Here is a tiny trained network, its code and every weight. The questions are about switching its units off for an input and a class, where a switched-off unit gives its printed mean instead of its output.

import numpy as np


def w(rows, s, z=0):
    codes = np.array(rows[::2]) - 128.0
    scale = np.full(codes.shape[1], s)
    scale[-1] = z or s
    return codes * scale


def f(y):
    return np.maximum(y, 0)


def log_softmax(a):
    a = a - a.max(-1, keepdims=True)
    return a - np.log(np.exp(a).sum(-1, keepdims=True))


def net(x, mask):
    res = np.array(x, float).reshape(1, 7) / 4 @ E
    y = f(res @ A[0][:, :-1].T + A[0][:, -1])
    res = res + np.where(mask, y, B[0][:, -1]) @ B[0][:, :-1]
    return log_softmax(res[-1] @ U[:, :-1].T + U[:, -1])


A, B = {}, {}
E = w([
[115,127,142,129,130,124,89,162,150,115],'x0',
[135,116,151,111,102,125,100,139,133,123],'x1',
[231,178,52,159,50,250,128,194,237,213],'x2',
[209,30,154,220,185,167,147,246,16,161],'x3',
[90,128,139,128,145,174,109,134,133,131],'x4',
[226,224,254,194,231,116,50,16,130,202],'x5',
[130,129,114,140,116,131,160,86,104,152],'x6',
],0.0079)
A[0] = w([
[182,237,222,173,210,114,58,57,167,214,93],'neuron 0',
[116,143,141,118,154,119,136,152,143,138,34],'neuron 1',
[45,188,106,64,101,87,114,35,232,129,42],'neuron 2',
[181,169,88,160,60,187,144,160,206,178,157],'neuron 3',
[145,135,61,102,134,181,63,141,149,172,135],'neuron 4',
[124,115,139,113,128,130,118,146,154,169,111],'neuron 5',
[78,101,14,106,67,142,148,191,111,100,114],'neuron 6',
[20,65,185,108,174,38,113,75,16,36,213],'neuron 7',
[164,128,82,170,76,179,109,129,185,162,141],'neuron 8',
[98,169,48,63,129,115,117,96,177,97,3],'neuron 9',
[186,173,71,150,89,181,136,170,188,190,127],'neuron 10',
[170,3,134,218,174,143,134,222,35,168,3],'neuron 11',
[44,42,40,32,77,132,198,192,128,109,75],'neuron 12',
],0.0068,0.0013)
B[0] = w([
[119,44,225,220,91,95,149,81,200,95,236],'neuron 0',
[175,123,98,130,121,104,151,122,161,141,130],'neuron 1',
[207,223,55,87,22,218,26,124,43,62,214],'neuron 2',
[83,195,112,84,237,72,155,195,109,167,198],'neuron 3',
[85,161,104,92,129,119,182,158,145,171,164],'neuron 4',
[114,162,130,127,143,119,157,133,126,109,137],'neuron 5',
[92,116,235,189,109,108,158,58,181,143,207],'neuron 6',
[35,164,108,33,229,61,179,223,76,248,251],'neuron 7',
[116,143,125,75,188,107,200,166,101,164,178],'neuron 8',
[172,189,123,136,90,175,56,100,88,63,176],'neuron 9',
[117,145,112,84,168,77,154,217,119,217,193],'neuron 10',
[239,203,24,104,46,223,24,64,69,3,210],'neuron 11',
[120,60,218,227,95,101,176,65,242,108,229],'neuron 12',
],0.0063,0.015)
U = w([
[69,149,115,20,211,79,184,192,91,253,254],'0',
[105,75,254,253,97,107,162,64,192,122,64],'1',
[170,178,30,85,62,204,57,96,59,35,70],'2',
],0.0084,0.00078)

Each question gives the input, the list of numbers given to net, and the class t.
The units are the neurons (one row each of A and B). Each row of codes is followed by its name. A weight is (code - 128) times the scale printed after its matrix; where a second scale follows, it is the last column's (A, B and U).
mask holds one flag per neuron, in row order. A switched-off neuron (its flag False) gives its mean, the last column of its row in B, instead of its output. The means were averaged over made-up inputs and are rounded, as every weight is.
A unit's drop is (log p(t) with every unit on - log p(t) with that unit switched off) / (log p(t) with every unit on - log p(t) with every unit switched off).
The circuit of an input: a set's keep is (log p(t) with only the set's units on - log p(t) with every unit switched off) / (log p(t) with every unit on - log p(t) with every unit switched off). Starting from the 12 units with the biggest drops (on a tie, the unit counted first), units are removed one at a time, each time the one whose removal leaves the highest keep (on an exact tie, the one counted first), for as long as the keep stays at least 0.8.
units of the circuit, in order: the units of the circuit, biggest drop first
top k neurons: the k neurons with the biggest drops, biggest first
drop of u: that unit's drop, to one decimal
input [6,-3,-1,-4,-5,-5,-6], class 1: units of the circuit, in order	neuron 12
input [0,-2,1,4,-5,-4,5], class 1: top 2 neurons	neuron 2; neuron 12
input [4,-5,0,8,-7,-8,-5], class 1: top 2 neurons	neuron 12; neuron 6
input [0,8,-4,-7,-6,-5,-7], class 2: top 3 neurons	neuron 2; neuron 0; neuron 9
input [-5,8,1,-2,3,-1,4], class 2: units of the circuit, in order	neuron 7; neuron 0
input [-8,6,-5,-8,-7,-8,6], class 1: top 2 neurons	neuron 12; neuron 6
input [-1,1,4,6,-8,0,5], class 2: top 2 neurons	neuron 11; neuron 7
input [5,2,-7,7,-6,-8,-6], class 1: top 3 neurons	neuron 12; neuron 6; neuron 3
input [6,-4,7,-7,8,3,-1], class 0: top 4 neurons	neuron 3; neuron 11; neuron 10; neuron 8
input [-2,6,8,2,-6,7,0], class 0: top 3 neurons	neuron 3; neuron 10; neuron 12
input [-5,4,2,8,2,6,2], class 2: top 2 neurons	neuron 11; neuron 12
input [1,-2,-4,0,8,-6,6], class 1: top 2 neurons	neuron 12; neuron 6
input [8,7,-5,-6,-3,0,8], class 2: top 4 neurons	neuron 2; neuron 3; neuron 10; neuron 9
input [4,4,7,-7,8,-7,-3], class 0: top neuron	neuron 3
input [7,3,-4,7,-5,2,-1], class 2: drop of neuron 11	1.5
input [7,-7,0,-1,-3,-7,1], class 1: drop of neuron 6	0.0
input [3,5,1,0,-3,-3,1], class 1: drop of neuron 7	1.0
